Below is a small trained network, with its code and all its weights. Each question gives an input and a class and asks what happens when units are switched off, that is, made to give their printed mean instead of their output.

import numpy as np


def w(rows, s, z=0):
    codes = np.array(rows[::2]) - 128.0
    scale = np.full(codes.shape[1], s)
    scale[-1] = z or s
    return codes * scale


def norm(h):
    return h / np.sqrt((h * h).mean(-1, keepdims=True) + 1e-5)


def f(y):
    return y / 2 * (1 + np.tanh(0.7978845608 * (y + 0.044715 * y**3)))


def log_softmax(a):
    a = a - a.max(-1, keepdims=True)
    return a - np.log(np.exp(a).sum(-1, keepdims=True))


def net(x, mask):
    res = np.array(x, float).reshape(1, 6) / 4 @ E
    u = 0
    for l in range(2):
        y = f(norm(res) @ A[l][:, :-1].T + A[l][:, -1])
        res = res + np.where(mask[u : u + 8], y, B[l][:, -1]) @ B[l][:, :-1]
        u += 8
    return log_softmax(norm(res)[-1] @ U[:, :-1].T + U[:, -1])


A, B = {}, {}
E = w([
[79,45,179,124,171,66,80],'x0',
[107,102,58,229,204,190,155],'x1',
[2,93,105,134,57,190,145],'x2',
[126,130,127,126,132,127,130],'x3',
[128,126,128,127,127,127,128],'x4',
[127,126,130,127,130,128,131],'x5',
],0.0064)
A[0] = w([
[57,34,188,132,207,62,79,252],'0.n1',
[131,160,142,95,22,162,139,37],'0.n2',
[2,82,91,187,88,195,163,20],'0.n3',
[12,119,146,80,26,156,121,56],'0.n4',
[123,84,99,204,209,132,144,150],'0.n5',
[65,28,196,79,142,29,78,58],'0.n6',
[76,111,145,55,43,200,138,23],'0.n7',
[109,165,104,133,99,177,114,81],'0.n8',
],0.0067,0.0039)
B[0] = w([
[96,60,133,147,145,86,85,254],'0.n1',
[162,163,50,107,164,41,101,160],'0.n2',
[97,138,111,19,154,219,120,220],'0.n3',
[164,98,107,255,58,68,181,208],'0.n4',
[153,117,93,218,122,132,98,201],'0.n5',
[134,153,207,125,145,201,206,202],'0.n6',
[166,150,83,167,133,42,145,172],'0.n7',
[91,130,114,129,163,102,175,142],'0.n8',
],0.007,0.0066)
A[1] = w([
[211,141,155,115,117,41,121,125],'1.n1',
[158,144,54,206,87,176,178,172],'1.n2',
[111,80,213,71,169,99,141,86],'1.n3',
[193,133,127,226,135,184,98,89],'1.n4',
[184,242,107,2,128,136,122,3],'1.n5',
[79,79,207,163,197,193,101,140],'1.n6',
[91,89,155,78,24,95,117,47],'1.n7',
[114,87,65,187,100,113,153,48],'1.n8',
],0.007,0.0044)
B[1] = w([
[88,110,92,81,92,227,95,197],'1.n1',
[121,188,188,57,171,104,132,255],'1.n2',
[132,193,124,46,170,147,143,162],'1.n3',
[111,179,253,171,102,97,173,169],'1.n4',
[158,3,147,253,39,174,100,182],'1.n5',
[182,176,45,90,74,91,107,212],'1.n6',
[119,116,159,206,222,82,193,136],'1.n7',
[198,133,178,104,140,111,68,161],'1.n8',
],0.0068,0.0059)
U = w([
[196,95,137,135,38,204,89,255],'0',
[181,239,184,181,180,148,145,114],'1',
[150,207,54,113,60,50,177,198],'2',
[64,195,74,93,154,224,186,109],'3',
[158,126,181,6,166,110,89,130],'4',
[161,82,124,221,191,56,50,44],'5',
[76,50,186,151,93,47,196,17],'6',
[45,41,52,138,151,163,73,158],'7',
],0.016,0.00099)

Each question gives the input, the list of numbers given to net, and the class t.
The units are the neurons (one row each of A and B). Each row of codes is followed by its name. A weight is (code - 128) times the scale printed after its matrix; where a second scale follows, it is the last column's (A, B and U).
mask holds one flag per neuron, layer by layer. A switched-off neuron (its flag False) gives its mean, the last column of its row in B, instead of its output. The means were averaged over made-up inputs and are rounded, as every weight is.
A unit's drop is (log p(t) with every unit on - log p(t) with that unit switched off) / (log p(t) with every unit on - log p(t) with every unit switched off).
The circuit of an input: a set's keep is (log p(t) with only the set's units on - log p(t) with every unit switched off) / (log p(t) with every unit on - log p(t) with every unit switched off). Starting from the 12 units with the biggest drops (on a tie, the unit counted first), units are removed one at a time, each time the one whose removal leaves the highest keep (on an exact tie, the one counted first), for as long as the keep stays at least 0.8.
circuit, biggest first: the units of the circuit, biggest drop first
most important unit: the unit with the biggest drop
k most important neurons: the k neurons with the biggest drops, biggest first
top k neurons in layer l: the k neurons of layer l with the biggest drops, biggest first
drop when u is switched off: that unit's drop, to one decimal
input [-1,2,2,-6,3,-5], class 3: circuit, biggest first : [0.n3]
input [-7,7,0,-5,-8,-6], class 1: 2 most important neurons : [1.n4; 1.n1]
input [1,-1,8,6,-3,-3], class 6: 2 most important neurons : [0.n4; 1.n6]
input [0,-1,3,1,-4,6], class 2: 2 most important neurons : [0.n4; 0.n7]
input [-4,-2,0,7,8,-8], class 0: top 3 neurons in layer 1 : [1.n5; 1.n1; 1.n6]
input [-4,7,0,2,6,6], class 1: 2 most important neurons : [0.n5; 1.n4]
input [0,-5,-4,-2,3,-7], class 0: 3 most important neurons : [1.n5; 0.n1; 1.n2]
input [-1,-7,0,-8,-8,4], class 0: circuit, biggest first : [0.n1; 1.n5]
input [2,0,0,-7,6,-2], class 4: top 3 neurons in layer 1 : [1.n3; 1.n6; 1.n5]
input [4,0,6,4,8,1], class 6: 2 most important neurons : [0.n4; 1.n1]
input [1,0,4,-2,-6,-8], class 6: top 2 neurons in layer 0 : [0.n4; 0.n3]
input [-4,-3,0,5,0,1], class 0: top 3 neurons in layer 0 : [0.n4; 0.n1; 0.n5]
input [1,-8,3,6,-4,-5], class 6: top 2 neurons in layer 1 : [1.n6; 1.n7]
input [7,-1,-1,-2,7,-2], class 4: most important unit : 0.n6
input [-1,8,-1,-5,1,-8], class 1: top 2 neurons in layer 1 : [1.n4; 1.n2]
input [6,0,-4,-3,-1,-6], class 4: drop when 1.n5 is switched off : 0.1
input [-7,-2,-4,4,2,1], class 0: drop when 1.n1 is switched off : 0.0
input [-4,-7,-7,3,-4,-4], class 0: drop when 1.n5 is switched off : 0.3
input [-1,-2,-1,-5,3,-2], class 0: 2 most important neurons : [0.n1; 1.n5]
input [-8,-4,-6,3,4,8], class 0: circuit, biggest first : [1.n5]
